Here is a tiny trained network, its code and every weight. The questions are about switching its units off for an input and a target symbol, where a switched-off unit gives its printed mean instead of its output.

import numpy as np


def w(rows, s, z=0):
    codes = np.array(rows[::2]) - 128.0
    scale = np.full(codes.shape[1], s)
    scale[-1] = z or s
    return codes * scale


def f(y):
    return np.maximum(y, 0)


def softmax(a):
    e = np.exp(a - a.max(-1, keepdims=True))
    return e / e.sum(-1, keepdims=True)


def log_softmax(a):
    a = a - a.max(-1, keepdims=True)
    return a - np.log(np.exp(a).sum(-1, keepdims=True))


def net(x, mask):
    ids = ['ΓΠΣαβδεζηθλμξτφψ'.index(c) for c in x.split()]
    T = len(ids)
    res = E[ids] + P[:T]
    r = res
    for j in range(3):
        rows = slice(2 * j, 2 * j + 2)
        q, k, v = (r @ M[0][rows].T for M in (Q, K, V))
        z = softmax(np.where(np.tri(T) > 0, q @ k.T / 2**0.5, -1e9)) @ v
        o = O[0][rows]
        res = res + np.where(mask[j], z, o[:, -1]) @ o[:, :-1]
    y = f(res @ A[0][:, :-1].T + A[0][:, -1])
    res = res + np.where(mask[3:27], y, B[0][:, -1]) @ B[0][:, :-1]
    return log_softmax(res[-1] @ U[:, :-1].T + U[:, -1])


Q, K, V, O, A, B = {}, {}, {}, {}, {}, {}
E = w([
[157,99,125,182,201,114,100,122,94,192,158,109],'Γ',
[131,159,123,137,185,169,123,148,100,98,113,3],'Π',
[173,80,144,175,200,125,163,174,124,59,152,121],'Σ',
[158,203,91,109,58,153,165,130,179,184,110,91],'α',
[190,159,92,156,103,104,100,136,154,198,178,178],'β',
[180,175,183,123,141,204,164,232,135,151,145,83],'δ',
[189,125,113,49,149,127,145,209,198,156,150,172],'ε',
[164,122,165,167,157,55,146,95,170,185,148,128],'ζ',
[179,154,177,138,129,179,81,167,129,85,202,107],'η',
[160,137,59,126,195,83,121,143,169,129,162,88],'θ',
[169,141,184,98,100,136,163,166,165,120,59,101],'λ',
[105,141,115,98,64,23,113,170,98,46,145,135],'μ',
[153,78,97,159,170,75,172,112,117,189,61,106],'ξ',
[182,67,197,95,163,106,122,152,100,133,144,115],'τ',
[165,100,176,158,60,170,133,114,88,168,119,106],'φ',
[166,178,82,109,167,111,59,159,140,216,82,56],'ψ',
],0.018)
P = w([
[229,58,135,140,33,124,50,184,89,158,130,2],'0',
[193,150,177,226,116,104,94,70,216,189,97,56],'1',
[185,152,201,232,102,111,147,92,201,194,78,74],'2',
[198,148,192,216,114,117,133,97,197,188,82,71],'3',
[198,149,175,187,118,134,152,96,183,185,85,75],'4',
[205,147,156,158,128,148,153,89,174,164,101,78],'5',
[207,138,130,154,139,143,138,82,189,164,116,59],'6',
[206,129,121,154,134,148,123,76,195,167,122,59],'7',
[208,143,167,178,115,134,142,111,171,196,69,78],'8',
[197,137,168,178,123,147,140,110,182,193,86,68],'9',
[203,134,147,169,121,151,128,97,187,177,95,60],'10',
[200,133,155,171,119,159,143,121,178,185,79,64],'11',
[196,115,150,167,116,155,142,113,184,172,64,59],'12',
],0.0075)
Q[0] = w([
[51,139,122,115,150,154,137,110,115,123,131,182],'h1',
[166,143,129,186,123,143,141,128,166,142,158,91],'h1',
[229,124,174,202,125,114,124,128,203,172,124,41],'h2',
[177,122,137,143,88,64,120,170,139,128,126,67],'h2',
[248,108,138,152,104,92,106,160,160,150,104,45],'h3',
[179,134,157,149,150,128,128,118,173,156,139,98],'h3',
],0.019)
K[0] = w([
[105,182,154,164,217,161,119,71,177,161,85,174],'h1',
[120,127,72,111,96,87,110,131,45,111,139,139],'h1',
[100,143,143,149,56,13,147,248,39,121,116,117],'h2',
[165,90,111,155,65,87,109,198,102,143,137,53],'h2',
[162,70,137,159,40,48,99,211,130,129,158,61],'h3',
[87,176,119,136,128,63,106,142,92,98,118,137],'h3',
],0.016)
V[0] = w([
[145,161,50,12,158,137,139,175,181,112,121,76],'h1',
[169,139,139,175,160,155,95,146,78,105,254,117],'h1',
[148,172,204,171,83,181,148,167,68,153,24,83],'h2',
[149,90,249,66,199,71,150,132,138,161,104,131],'h2',
[80,47,123,127,152,139,144,156,57,27,62,82],'h3',
[130,70,64,228,180,84,102,114,108,164,74,106],'h3',
],0.0099)
O[0] = w([
[162,131,83,105,72,149,175,146,61,117,215,126,152],'h1',
[70,114,141,3,162,112,161,160,67,151,77,126,196],'h1',
[108,49,43,101,96,161,112,99,128,85,145,119,254],'h2',
[190,105,98,183,105,90,158,180,79,136,39,103,142],'h2',
[126,164,87,135,163,163,120,59,62,72,89,195,136],'h3',
[46,126,76,218,96,151,118,184,65,129,128,145,182],'h3',
],0.011,0.0074)
A[0] = w([
[146,136,154,87,165,93,97,117,120,143,120,150,135],'n1',
[115,179,114,147,99,127,124,152,145,150,177,143,103],'n2',
[136,79,153,117,110,176,111,168,97,114,129,113,71],'n3',
[178,168,127,115,107,91,100,129,106,129,105,124,54],'n4',
[76,126,114,139,122,126,107,153,105,140,100,124,29],'n5',
[74,102,131,90,158,104,118,127,84,126,100,171,56],'n6',
[139,110,201,153,114,92,171,74,169,103,114,248,96],'n7',
[133,132,159,140,162,85,153,169,190,40,136,231,53],'n8',
[136,127,153,151,186,214,97,113,153,201,117,174,32],'n9',
[83,92,118,114,142,178,117,112,168,109,116,171,93],'n10',
[146,114,152,119,129,107,174,134,168,148,165,115,12],'n11',
[114,207,168,124,174,146,97,104,123,88,77,149,106],'n12',
[157,92,147,144,70,168,128,86,110,148,108,136,31],'n13',
[129,126,205,169,200,97,73,96,91,93,156,116,54],'n14',
[31,141,150,118,127,118,111,165,129,137,123,137,30],'n15',
[156,129,85,139,121,149,130,124,106,96,99,143,39],'n16',
[118,194,146,133,143,114,146,91,179,95,129,191,137],'n17',
[94,158,142,116,117,103,164,179,84,155,126,179,97],'n18',
[132,116,114,65,134,114,147,124,108,145,133,94,31],'n19',
[140,98,111,149,112,75,114,131,109,140,165,132,81],'n20',
[109,147,136,176,132,98,152,174,119,127,119,125,45],'n21',
[98,169,162,162,119,140,181,22,135,138,102,81,35],'n22',
[128,146,155,170,200,164,192,130,145,135,119,132,37],'n23',
[147,202,184,126,68,125,42,91,136,153,89,152,65],'n24',
],0.014,0.011)
B[0] = w([
[114,130,105,101,156,145,152,131,154,101,80,143,197],'n1',
[122,78,156,125,161,118,163,114,116,115,88,140,227],'n2',
[115,144,90,136,127,98,144,92,161,166,94,136,252],'n3',
[104,122,129,137,96,114,130,88,127,106,106,154,171],'n4',
[164,125,185,116,96,143,131,115,164,91,143,177,205],'n5',
[122,203,123,126,69,156,143,154,164,129,147,87,218],'n6',
[122,79,226,101,169,90,77,177,119,163,121,143,163],'n7',
[49,103,44,177,133,198,47,157,40,71,77,149,137],'n8',
[126,156,106,90,77,98,106,83,11,146,162,119,165],'n9',
[158,165,160,156,102,113,89,72,90,178,111,112,226],'n10',
[106,183,102,139,104,158,43,138,87,150,128,156,198],'n11',
[174,136,97,125,101,137,29,189,155,171,104,125,172],'n12',
[133,142,117,116,203,117,104,170,123,99,166,120,202],'n13',
[26,183,138,109,110,182,175,98,181,136,165,172,162],'n14',
[143,110,107,117,122,39,176,101,109,116,151,188,181],'n15',
[91,157,176,132,176,83,137,135,152,176,160,168,254],'n16',
[170,66,44,121,110,107,154,194,157,144,198,144,181],'n17',
[107,116,118,163,171,131,88,102,125,88,151,50,235],'n18',
[138,98,185,199,129,126,122,109,117,126,160,183,227],'n19',
[115,174,137,112,102,153,167,126,158,108,91,106,220],'n20',
[159,94,130,57,130,168,75,122,129,105,139,151,214],'n21',
[33,167,87,139,142,100,159,220,63,111,99,88,167],'n22',
[149,151,145,189,67,72,127,101,137,127,121,177,156],'n23',
[88,42,136,159,95,171,143,58,129,124,137,69,176],'n24',
],0.011,0.0066)
U = w([
[254,174,169,188,77,128,141,142,69,154,149,131,112],'Γ',
[185,5,137,141,112,127,167,54,91,152,151,171,69],'Π',
[140,106,63,55,143,166,102,163,59,144,111,166,115],'Σ',
[119,141,212,60,172,198,191,98,167,140,105,126,250],'α',
[153,148,108,162,172,60,201,112,60,152,9,154,212],'β',
[127,121,146,160,91,222,98,119,202,158,234,85,19],'δ',
[133,96,166,151,185,166,122,135,40,99,164,52,255],'ε',
[94,232,123,183,151,154,103,169,168,134,102,65,91],'ζ',
[193,62,187,162,118,161,107,202,187,142,76,62,125],'η',
[198,159,70,169,207,75,147,98,228,124,167,99,145],'θ',
[111,107,94,157,131,142,59,31,140,169,64,91,61],'λ',
[102,105,137,251,144,188,113,128,142,113,111,192,154],'μ',
[124,137,131,98,43,44,116,97,120,7,144,118,176],'ξ',
[79,93,63,181,78,178,230,151,135,172,112,96,60],'τ',
[91,194,91,146,130,137,171,47,67,158,159,167,109],'φ',
[68,109,153,153,131,63,117,171,152,224,177,116,67],'ψ',
],0.0054,0.0037)

Each question gives the input, a string of symbols that net reads in full, and the target symbol t.
The units are the heads (2 rows each of Q, K, V and O) and the neurons (one row each of A and B). Each row of codes is followed by its name. A weight is (code - 128) times the scale printed after its matrix; where a second scale follows, it is the last column's (O, A, B and U).
mask holds one flag per unit, heads first, then neurons. A switched-off unit (its flag False) gives its mean, the last column of its rows in O or B, instead of its output. The means were averaged over made-up inputs and are rounded, as every weight is.
A unit's drop is (log p(t) with every unit on - log p(t) with that unit switched off) / (log p(t) with every unit on - log p(t) with every unit switched off).
The circuit of an input: a set's keep is (log p(t) with only the set's units on - log p(t) with every unit switched off) / (log p(t) with every unit on - log p(t) with every unit switched off). Starting from the 12 units with the biggest drops (on a tie, the unit counted first), units are removed one at a time, each time the one whose removal leaves the highest keep (on an exact tie, the one counted first), for as long as the keep stays at least 0.8.
units of the circuit, in order: the units of the circuit, biggest drop first
most important unit: the unit with the biggest drop
k most important neurons: the k neurons with the biggest drops, biggest first
which heads matter: for each layer, one digit per head in row order, 1 if its drop is at least 0.15 and else 0, layers parted by /
input α α β θ Π η β θ, target δ: most important unit => h3
input ψ Π φ ζ β ζ β Π Γ ξ α ζ Γ, target τ: units of the circuit, in order => (h3; h1; n20)
input Π α β, target φ: which heads matter => 011
input Γ β Π ζ φ β δ ζ Σ, target ξ: 3 most important neurons => (n15; n5; n6)
input ζ β φ φ δ τ λ, target η: units of the circuit, in order => (h2; h3; n21)
input ε β Π α, target Γ: units of the circuit, in order => (h1; h2)
input η Σ β λ λ, target α: units of the circuit, in order => (h3; h1)
input η δ η θ ε φ, target α: units of the circuit, in order => (h1; h3)
input Σ φ λ ζ Π ξ η α Π, target ζ: which heads matter => 101
input μ τ ζ β θ ξ η, target δ: 4 most important neurons => (n14; n12; n17; n24)
input ξ Σ Π Π τ Σ Γ λ φ, target μ: units of the circuit, in order => (h3; h1)
input θ φ α τ τ τ, target ε: units of the circuit, in order => (n18; h2; h1)
input ξ δ ψ θ θ φ ε, target μ: units of the circuit, in order => (h3; h1)
input ψ Π τ η Γ λ, target τ: units of the circuit, in order => (h3; h1; n3)
input α δ φ ζ, target δ: units of the circuit, in order => (h2; h1)
input μ ζ Γ, target φ: units of the circuit, in order => (n9; h2; h3)
input ψ β Γ μ ξ Π φ Γ β δ α, target τ: 2 most important neurons => (n22; n24)
input Γ μ η Γ η η Σ Π, target ζ: most important unit => h2
input Γ φ ζ ζ ψ λ α ε, target ξ: 4 most important neurons => (n15; n5; n6; n18)
input τ λ φ Π τ, target β: units of the circuit, in order => (h2; n3)
input α μ α λ η Π β η ψ α Γ ζ ζ, target ψ: which heads matter => 110
input Γ ξ β ζ, target ξ: which heads matter => 101
input θ η Π ζ, target ε: units of the circuit, in order => (h1; n18; h2; h3)
input α μ ζ β ζ θ Γ Σ, target μ: most important unit => n8
input Γ Σ θ φ, target ξ: 3 most important neurons => (n15; n5; n6)
input μ τ τ η η Π θ δ ε θ ζ, target ψ: units of the circuit, in order => (h2; n7; n22)
input ψ α θ β, target τ: most important unit => h3
input α ε η Σ α μ Σ α ψ, target λ: which heads matter => 011
